What each symbol does to the units:
j351 r j784
j351 k j481
j351 y j276
j351 e j368
j830 r j372
j830 k j111
j830 y j26
j830 e j434
j412 r j782
j412 k j26
j412 y j372
j412 e j549
j429 r j411
j429 k j649
j429 y j647
j429 e j698
j625 r j698
j625 k j51
j625 y j453
j625 e j231
j474 r j370
j474 k j274
j474 y j562
j474 e j532
j760 r j649
j760 k j364
j760 y j625
j760 e j51
j373 r j353
j373 k j892
j373 y j12
j373 e j318
j305 r j373
j305 k j746
j305 y j518
j305 e j118
j698 r j68
j698 k j429
j698 y j212
j698 e j647
j276 r j760
j276 k j368
j276 y j567
j276 e j180
j45 r j104
j45 k j290
j45 y j474
j45 e j274
j287 r j802
j287 k j244
j287 y j951
j287 e j282
j647 r j409
j647 k j698
j647 y j733
j647 e j212
j409 r j26
j409 k j68
j409 y j111
j409 e j654
j104 r j287
j104 k j562
j104 y j370
j104 e j572
j532 r j858
j532 k j474
j532 y j104
j532 e j562
j411 r j830
j411 k j733
j411 y j409
j411 e j68
j353 r j888
j353 k j229
j353 y j130
j353 e j19
j282 r j908
j282 k j287
j282 y j634
j282 e j951
j212 r j654
j212 k j647
j212 y j411
j212 e j733
j549 r j746
j549 k j412
j549 y j501
j549 e j372
j290 r j562
j290 k j477
j290 y j274
j290 e j45
j649 r j733
j649 k j453
j649 y j698
j649 e j429
j924 r j274
j924 k j277
j924 y j477
j924 e j888
j277 r j45
j277 k j130
j277 y j888
j277 e j924
j231 r j647
j231 k j625
j231 y j649
j231 e j453
j892 r j229
j892 k j509
j892 y j318
j892 e j373
j318 r j19
j318 k j373
j318 y j385
j318 e j12
j434 r j501
j434 k j830
j434 y j412
j434 e j26
j364 r j453
j364 k j784
j364 y j51
j364 e j760
j746 r j892
j746 k j782
j746 y j118
j746 e j305
j68 r j434
j68 k j411
j68 y j654
j68 e j409
j130 r j290
j130 k j19
j130 y j924
j130 e j277
j654 r j412
j654 k j409
j654 y j830
j654 e j111
j858 r j634
j858 k j370
j858 y j287
j858 e j244
j634 r j41
j634 k j951
j634 y j802
j634 e j955
j518 r j12
j518 k j118
j518 y j892
j518 e j509
j955 r j236
j955 k j634
j955 y j908
j955 e j802
j274 r j572
j274 k j45
j274 y j532
j274 e j474
j229 r j924
j229 k j385
j229 y j19
j229 e j353
j572 r j282
j572 k j104
j572 y j858
j572 e j370
j893 r j351
j893 k j13
j893 y j783
j893 e j71
j951 r j964
j951 k j282
j951 y j955
j951 e j634
j244 r j955
j244 k j858
j244 y j282
j244 e j287
j385 r j277
j385 k j12
j385 y j353
j385 e j229
j26 r j420
j26 k j434
j26 y j549
j26 e j412
j71 r j368
j71 k j893
j71 y j455
j71 e j783
j733 r j111
j733 k j212
j733 y j68
j733 e j411
j455 r j180
j455 k j783
j455 y j351
j455 e j481
j13 r j481
j13 k j236
j13 y j71
j13 e j893
j111 r j549
j111 k j654
j111 y j434
j111 e j830
j372 r j305
j372 k j549
j372 y j420
j372 e j501
j481 r j567
j481 k j455
j481 y j368
j481 e j351
j453 r j212
j453 k j231
j453 y j429
j453 e j649
j908 r j893
j908 k j802
j908 y j41
j908 e j964
j118 r j318
j118 k j305
j118 y j509
j118 e j518
j782 r j509
j782 k j420
j782 y j305
j782 e j746
j784 r j231
j784 k j567
j784 y j760
j784 e j364
j567 r j625
j567 k j180
j567 y j364
j567 e j784
j368 r j364
j368 k j351
j368 y j180
j368 e j276
j19 r j477
j19 k j353
j19 y j277
j19 e j130
j802 r j13
j802 k j955
j802 y j964
j802 e j908
j562 r j244
j562 k j532
j562 y j572
j562 e j104
j888 r j474
j888 k j924
j888 y j290
j888 e j477
j477 r j532
j477 k j888
j477 y j45
j477 e j290
j51 r j429
j51 k j760
j51 y j231
j51 e j625
j420 r j518
j420 k j501
j420 y j746
j420 e j782
j501 r j118
j501 k j372
j501 y j782
j501 e j420
j370 r j951
j370 k j572
j370 y j244
j370 e j858
j964 r j71
j964 k j908
j964 y j236
j964 e j41
j12 r j130
j12 k j318
j12 y j229
j12 e j385
j783 r j276
j783 k j71
j783 y j481
j783 e j455
j180 r j51
j180 k j276
j180 y j784
j180 e j567
j236 r j455
j236 k j41
j236 y j893
j236 e j13
j41 r j783
j41 k j964
j41 y j13
j41 e j236
j509 r j385
j509 k j518
j509 y j373
j509 e j892

In the rows, 67 means zero.

The rows follow the links: the fewer symbols apart two units are, the more alike their rows tend to be.

Each row is also shifted at random along 5 hidden directions that mean nothing.

Rows in random order:
Each row is one unit's numbers.
v1: [49,56,90,76,59,60,43,58,75,67,70,80,93,55,62,54,83,57,73,61,46,62,89,64,44,69,55,83,80,70,65]
v2: [94,76,94,72,78,40,71,50,59,54,70,56,68,20,58,42,42,67,51,66,77,47,67,68,71,51,89,86,93,68,62]
v3: [102,62,80,81,49,86,82,65,73,106,75,66,74,51,68,71,70,37,62,69,68,50,61,66,59,54,72,26,58,54,60]
v4: [58,59,79,79,65,62,45,43,68,78,82,110,83,41,54,64,64,67,66,67,50,50,72,61,60,42,85,68,57,73,47]
v5: [54,85,84,49,78,39,67,66,59,62,71,32,50,48,67,65,67,76,54,69,95,66,64,67,95,68,94,85,91,84,68]
v6: [53,66,39,82,86,68,86,66,56,57,68,65,63,95,82,52,105,72,35,72,70,69,59,60,53,62,24,98,54,67,69]
v7: [36,72,92,53,46,55,56,69,70,84,66,34,60,59,71,64,54,60,95,66,74,70,76,82,82,87,87,55,80,77,79]
v8: [106,45,40,92,76,83,93,79,64,59,47,75,81,78,62,71,57,66,69,63,51,74,67,70,33,79,39,55,53,43,67]
v9: [85,70,83,73,62,69,55,48,68,72,88,101,72,53,68,56,68,61,63,71,60,43,60,54,62,37,74,71,58,74,55]
v10: [46,73,70,62,63,88,62,86,92,78,66,48,62,90,66,70,65,89,112,62,49,87,82,89,86,77,58,44,54,80,71]
v11: [79,67,92,48,47,69,40,76,71,71,62,63,68,72,76,69,57,70,112,66,50,80,85,75,73,92,63,69,83,86,76]
v12: [28,67,58,70,53,74,60,50,59,64,82,97,65,71,75,69,87,48,48,71,66,47,49,46,61,48,63,73,46,67,69]
v13: [65,80,49,47,76,63,69,78,46,72,68,57,39,71,68,92,47,68,64,72,98,83,65,81,93,88,111,65,74,67,64]
v14: [23,65,38,69,90,64,82,73,64,64,67,65,77,79,65,85,106,65,26,67,78,77,69,56,61,68,46,80,67,60,56]
v15: [52,86,50,54,51,99,73,83,75,50,64,67,51,100,82,95,66,56,62,74,85,80,48,53,90,83,71,51,60,54,88]
v16: [22,56,55,63,64,78,74,76,90,74,60,60,73,101,91,85,129,63,42,71,66,67,49,41,67,69,18,67,63,65,80]
v17: [92,71,76,68,80,50,80,67,52,83,68,41,43,68,82,39,62,97,81,69,69,63,68,87,78,56,65,85,50,95,61]
v18: [68,62,41,68,77,66,71,74,43,57,56,94,53,88,83,69,76,73,52,76,71,63,47,48,59,71,53,94,52,66,70]
v19: [61,63,102,70,45,47,62,54,66,69,61,46,63,39,84,42,53,62,89,70,63,43,56,59,68,55,62,75,77,77,80]
v20: [29,74,42,63,80,86,83,83,81,49,60,50,71,82,42,87,50,67,62,63,74,88,67,78,77,75,78,38,70,49,73]
v21: [43,76,45,68,65,89,79,83,75,41,60,58,65,89,59,88,44,63,66,65,80,84,57,70,78,78,75,43,64,46,81]
v22: [107,80,63,60,100,63,64,76,91,59,67,47,60,87,56,69,95,103,65,64,71,90,84,79,88,72,58,78,79,91,65]
v23: [64,80,62,47,63,79,55,77,68,55,63,57,55,80,56,90,38,75,89,64,74,95,80,81,88,91,97,51,76,66,78]
v24: [101,66,75,78,74,55,86,68,44,103,70,33,47,54,71,46,46,76,87,64,72,69,81,107,72,67,89,57,51,89,56]
v25: [46,40,55,77,76,53,57,57,52,64,60,109,101,42,41,88,56,55,50,66,55,62,82,58,33,76,80,65,83,39,47]
v26: [99,47,40,69,78,69,82,92,56,87,40,86,45,98,78,77,56,112,113,74,41,67,59,78,64,74,46,66,29,77,58]
v27: [82,76,49,67,58,89,74,61,63,70,79,93,64,68,71,84,65,36,43,71,80,60,46,54,71,51,85,52,48,52,67]
v28: [24,66,43,51,88,44,70,82,49,71,55,67,47,66,62,93,57,92,60,74,80,71,57,70,89,66,87,74,63,73,55]
v29: [49,71,45,63,88,43,75,78,41,71,65,61,45,70,71,76,52,87,61,73,86,71,60,78,80,71,86,80,61,74,59]
v30: [74,84,45,58,50,97,78,74,53,77,81,73,41,98,90,83,74,56,55,72,89,74,39,63,88,73,69,62,46,64,80]
v31: [68,69,84,74,81,63,56,58,83,64,80,55,83,57,43,48,74,80,72,53,49,81,106,99,63,66,75,63,81,85,55]
v32: [40,72,73,51,84,46,54,73,79,80,66,65,56,57,62,83,68,104,83,69,67,70,65,76,100,56,84,68,68,89,50]
v33: [58,53,80,74,48,84,71,72,81,102,68,65,94,67,76,84,97,34,64,68,56,57,68,56,46,72,48,39,63,52,67]
v34: [102,67,85,71,67,81,52,52,84,103,95,93,81,66,71,67,116,59,55,66,56,67,83,69,65,48,67,65,49,82,55]
v35: [52,58,53,70,67,76,71,89,81,52,37,70,61,99,73,75,62,100,96,64,48,79,55,61,64,75,27,68,54,67,77]
v36: [64,79,91,66,88,47,53,47,82,55,82,62,73,39,52,46,74,83,51,65,63,63,82,67,78,45,76,93,89,88,57]
v37: [44,82,104,67,59,54,63,52,84,85,82,42,61,44,80,48,90,68,65,70,73,40,60,66,88,33,63,67,69,93,67]
v38: [25,80,72,46,90,44,54,70,86,43,57,60,66,63,54,74,67,104,71,65,67,75,70,63,93,61,69,84,93,79,63]
v39: [42,76,94,54,75,54,40,53,94,58,79,69,79,52,59,55,81,87,71,63,56,67,84,63,81,51,68,85,83,92,62]
v40: [64,67,37,71,56,86,84,72,42,69,73,74,41,101,95,61,71,63,67,74,76,67,49,69,66,65,57,72,24,71,80]
v41: [30,66,80,74,80,55,47,43,74,59,88,78,97,40,36,59,83,51,41,55,58,67,95,73,56,54,81,75,90,72,51]
v42: [83,49,45,58,77,62,72,88,55,80,49,83,45,93,81,84,65,103,96,78,60,73,55,72,75,69,51,76,39,83,59]
v43: [47,63,84,71,42,72,55,50,73,78,76,101,69,41,74,64,60,58,75,69,56,36,48,52,65,32,76,57,52,68,62]
v44: [55,65,61,65,56,82,53,60,64,77,80,105,68,78,87,83,101,47,48,74,65,58,52,41,67,52,58,77,53,69,68]
v45: [72,87,85,69,68,69,71,43,75,52,86,61,73,42,66,52,80,40,21,67,87,45,52,48,66,39,71,77,85,62,75]
v46: [60,72,53,78,77,66,90,75,39,98,75,36,34,83,80,53,65,77,72,68,82,80,72,103,81,62,80,63,33,87,55]
v47: [58,66,56,67,68,79,83,75,82,42,54,68,83,73,68,88,67,49,46,73,76,69,48,38,59,79,47,53,86,34,88]
v48: [94,82,61,61,73,83,68,81,74,57,66,45,60,90,59,70,56,78,87,61,67,99,89,90,77,91,72,59,72,75,75]
v49: [83,61,90,69,41,70,65,57,68,65,61,85,70,50,84,59,51,44,77,73,60,34,40,40,58,51,61,62,70,55,82]
v50: [37,80,73,58,87,44,71,68,73,78,70,43,49,53,68,59,72,94,70,70,75,62,66,79,92,51,79,79,72,93,53]
v51: [57,69,60,77,40,93,80,66,75,55,64,79,64,79,75,74,54,45,65,75,66,55,41,45,63,59,54,46,56,44,84]
v52: [104,76,42,74,66,79,82,71,39,17,57,77,45,85,66,52,23,65,66,68,81,73,54,60,52,79,66,93,67,51,89]
v53: [70,79,58,60,64,83,72,79,59,80,73,45,48,87,65,79,53,69,88,69,80,95,78,98,87,88,97,45,60,71,70]
v54: [42,65,46,75,88,75,94,84,87,71,60,41,63,98,71,71,94,95,62,66,64,80,65,77,73,66,31,61,52,77,68]
v55: [101,58,96,72,51,64,72,63,69,95,73,49,78,44,70,58,62,45,78,66,71,63,79,77,58,73,78,47,75,67,65]
v56: [93,67,33,73,85,68,76,69,28,40,63,89,49,89,74,62,54,70,47,70,78,69,52,56,53,74,61,107,52,64,65]
v57: [49,65,54,77,58,74,68,51,48,36,70,102,64,60,66,54,44,49,52,69,68,45,44,50,53,50,66,84,56,51,70]
v58: [67,62,95,69,53,58,53,61,73,71,66,64,93,46,65,62,74,48,79,65,57,67,89,66,48,84,68,66,92,64,69]
v59: [75,56,65,81,62,75,66,62,66,64,68,86,82,85,86,44,110,59,52,65,49,60,71,52,31,65,15,99,58,70,72]
v60: [58,69,88,71,72,46,57,52,71,71,75,68,68,38,63,41,55,84,77,63,56,48,64,74,73,36,75,76,67,85,56]
v61: [94,61,100,84,48,61,79,60,61,95,66,37,71,46,74,30,55,53,87,67,62,55,75,82,54,60,62,51,64,75,70]
v62: [86,61,91,69,67,55,59,60,63,84,69,61,89,32,53,71,56,42,67,61,68,68,88,73,57,86,95,54,101,58,58]
v63: [44,44,79,81,38,79,77,69,80,107,60,67,91,56,74,72,68,36,82,66,50,47,66,66,46,63,53,20,50,53,68]
v64: [112,59,93,66,57,77,51,64,74,111,76,80,89,70,65,77,98,51,79,64,54,75,94,76,54,78,63,53,70,74,57]
v65: [75,41,63,84,73,69,76,70,61,85,59,85,103,56,53,73,70,47,58,63,51,67,84,72,34,75,60,48,67,47,50]
v66: [61,87,59,59,63,66,72,74,56,47,68,36,40,85,80,54,57,69,72,70,86,84,62,78,84,89,68,85,72,70,93]
v67: [48,67,57,66,58,86,81,74,84,60,64,67,79,72,65,88,68,43,51,69,70,62,48,49,66,66,61,41,76,37,77]
v68: [88,47,50,87,74,77,68,63,49,97,74,114,80,71,61,81,79,57,59,68,48,65,70,74,38,55,75,62,39,63,42]
v69: [77,65,90,71,45,78,78,66,84,81,65,55,90,60,83,67,81,35,57,69,73,50,55,48,57,63,49,49,73,46,82]
v70: [108,71,89,52,62,63,53,73,61,71,62,58,65,66,67,69,51,64,93,68,69,83,90,80,72,98,85,71,94,73,76]
v71: [117,82,92,41,67,69,30,69,89,69,68,72,72,75,68,83,87,71,82,64,67,89,92,67,86,95,75,75,103,80,72]
v72: [52,83,71,53,81,69,55,82,97,62,69,50,67,82,56,82,85,93,83,63,62,88,82,84,91,74,66,64,73,81,69]
v73: [72,52,52,60,71,74,76,82,81,57,51,79,83,92,76,95,88,66,58,67,63,68,51,43,58,86,37,65,75,44,75]
v74: [48,78,52,91,56,84,91,57,59,39,75,65,74,60,61,53,53,40,45,69,76,53,50,60,52,47,69,56,59,48,81]
v75: [59,65,42,85,86,75,95,79,75,40,53,45,67,87,46,64,48,85,76,58,60,87,75,84,52,75,51,57,63,56,72]
v76: [65,68,90,55,76,54,35,54,84,53,68,84,80,55,48,63,66,87,85,60,52,67,90,68,74,69,77,84,91,80,60]
v77: [100,71,88,66,56,64,71,72,52,86,66,36,48,64,80,50,52,67,90,70,76,71,78,87,71,85,75,70,73,82,76]

Some units, each with its row:
j370 v33
j924 v1
j118 v31
j477 v34
j893 v73
j68 v48
j351 v56
j45 v9
j892 v36
j318 v37
j368 v40
j180 v52
j784 v21
j634 v12
j212 v66
j71 v16
j104 v69
j282 v68
j41 v67
j385 v19
j111 v22
j760 v75
j12 v2
j698 v46
j353 v55
j13 v8

Row, symbols taken left to right, then the row they reach:
v25 k: v65
v13 k y e: v53
v47 k e r: v6
v63 e e y r: v27
v57 r r y k: v18
v14 r y: v15
v39 k k y y: v60
v64 r e e: v45
v61 y e k: v62
v51 r y y y: v30
v58 e e y r: v49
v43 y r y: v59
v41 y r: v3
v29 k r k y: v23

